(in the rows, 128 means zero)
Each row is followed by its class.
144, 139, 98, 115, 127, 135, 128, 176, 129, 120, 134, 124, 83, 131, 146, 139, 133, 190, 127, 114, 139, 46, 110, 126, 150, 118, 121, 134, 112, 142, 122, 116, 107, 100, 127, 161 -> <126>
136, 137, 112, 135, 131, 125, 129, 135, 134, 126, 132, 118, 124, 139, 118, 124, 138, 156, 128, 137, 141, 105, 123, 131, 132, 144, 140, 132, 122, 128, 132, 118, 110, 118, 129, 111 -> <95>
143, 127, 113, 114, 138, 143, 125, 142, 132, 127, 131, 123, 117, 132, 144, 125, 121, 156, 126, 122, 129, 73, 126, 126, 144, 110, 121, 133, 121, 126, 119, 119, 128, 131, 121, 126 -> <126>
149, 136, 132, 135, 127, 138, 128, 155, 121, 135, 128, 132, 106, 118, 121, 143, 135, 112, 135, 118, 129, 157, 127, 123, 121, 117, 120, 135, 127, 129, 114, 138, 132, 119, 129, 148 -> <33>
130, 135, 119, 132, 136, 122, 134, 140, 133, 123, 126, 124, 126, 135, 121, 125, 142, 137, 127, 133, 142, 116, 128, 135, 128, 146, 131, 134, 124, 129, 124, 116, 114, 119, 129, 123 -> <95>
135, 133, 119, 119, 125, 122, 128, 138, 134, 128, 129, 122, 128, 126, 126, 125, 139, 158, 129, 131, 135, 134, 132, 125, 130, 127, 126, 128, 122, 117, 125, 112, 117, 123, 135, 124 -> <95>
159, 141, 124, 146, 129, 148, 132, 154, 115, 136, 141, 132, 109, 118, 111, 144, 142, 101, 126, 120, 133, 145, 122, 122, 119, 128, 129, 139, 130, 124, 121, 149, 139, 114, 130, 133 -> <33>
137, 136, 114, 116, 140, 128, 125, 148, 134, 123, 129, 126, 121, 135, 138, 118, 129, 146, 118, 126, 141, 79, 120, 127, 138, 124, 123, 134, 122, 124, 123, 104, 123, 116, 129, 130 -> <126>
144, 140, 122, 130, 132, 128, 128, 149, 127, 130, 133, 124, 115, 125, 118, 123, 146, 136, 123, 133, 141, 125, 132, 128, 126, 130, 128, 134, 126, 126, 122, 120, 119, 111, 134, 128 -> <119>
157, 141, 104, 127, 143, 146, 124, 156, 127, 131, 146, 128, 106, 131, 132, 120, 134, 170, 126, 130, 139, 65, 125, 129, 140, 124, 124, 132, 127, 125, 120, 119, 119, 112, 128, 104 -> <119>
113, 133, 132, 140, 134, 106, 140, 133, 133, 130, 131, 125, 144, 133, 127, 125, 138, 95, 127, 132, 142, 136, 124, 131, 116, 155, 134, 131, 129, 128, 132, 112, 124, 121, 127, 139 -> <95>
133, 144, 112, 138, 134, 123, 127, 163, 129, 127, 134, 125, 122, 132, 130, 128, 141, 143, 128, 129, 142, 89, 121, 125, 132, 141, 131, 132, 126, 131, 140, 116, 116, 111, 126, 125 -> <95>
145, 139, 102, 109, 133, 118, 126, 149, 136, 122, 134, 122, 119, 134, 129, 118, 142, 186, 122, 133, 143, 95, 132, 135, 139, 128, 125, 137, 123, 124, 120, 99, 108, 113, 131, 113 -> <95>
164, 130, 130, 133, 129, 151, 137, 161, 118, 132, 131, 134, 104, 117, 120, 139, 132, 115, 126, 117, 130, 141, 125, 123, 123, 113, 123, 136, 133, 124, 119, 147, 140, 118, 129, 145 -> <33>
152, 134, 109, 101, 136, 139, 126, 158, 132, 124, 129, 126, 98, 130, 147, 125, 132, 179, 121, 115, 136, 75, 130, 132, 143, 109, 131, 137, 126, 131, 117, 106, 121, 111, 129, 136 -> <126>
146, 136, 115, 112, 132, 131, 127, 166, 129, 123, 131, 126, 106, 127, 145, 133, 138, 162, 121, 116, 136, 93, 125, 126, 138, 107, 122, 136, 119, 128, 121, 98, 121, 110, 126, 156 -> <126>
139, 145, 122, 126, 132, 102, 129, 174, 131, 117, 131, 121, 117, 129, 117, 133, 160, 135, 125, 127, 151, 153, 128, 130, 126, 140, 132, 147, 117, 135, 122, 93, 119, 90, 134, 163 -> <119>
141, 137, 122, 130, 136, 123, 123, 154, 125, 129, 132, 126, 127, 125, 118, 122, 142, 127, 122, 131, 146, 134, 131, 132, 121, 137, 128, 138, 122, 125, 125, 114, 121, 114, 130, 123 -> <119>
161, 145, 130, 142, 136, 145, 130, 175, 116, 133, 132, 132, 99, 118, 115, 142, 144, 108, 127, 114, 136, 124, 119, 123, 124, 120, 128, 137, 128, 126, 120, 144, 133, 109, 133, 157 -> <33>
179, 140, 120, 129, 130, 163, 126, 165, 119, 139, 136, 127, 93, 118, 121, 138, 133, 132, 125, 117, 131, 122, 128, 121, 126, 104, 122, 137, 131, 122, 116, 143, 136, 117, 129, 129 -> <33>
124, 131, 126, 130, 123, 117, 131, 135, 128, 126, 127, 128, 123, 126, 124, 132, 136, 138, 128, 129, 129, 137, 128, 131, 130, 132, 129, 130, 126, 133, 131, 123, 128, 126, 128, 130 -> <119>
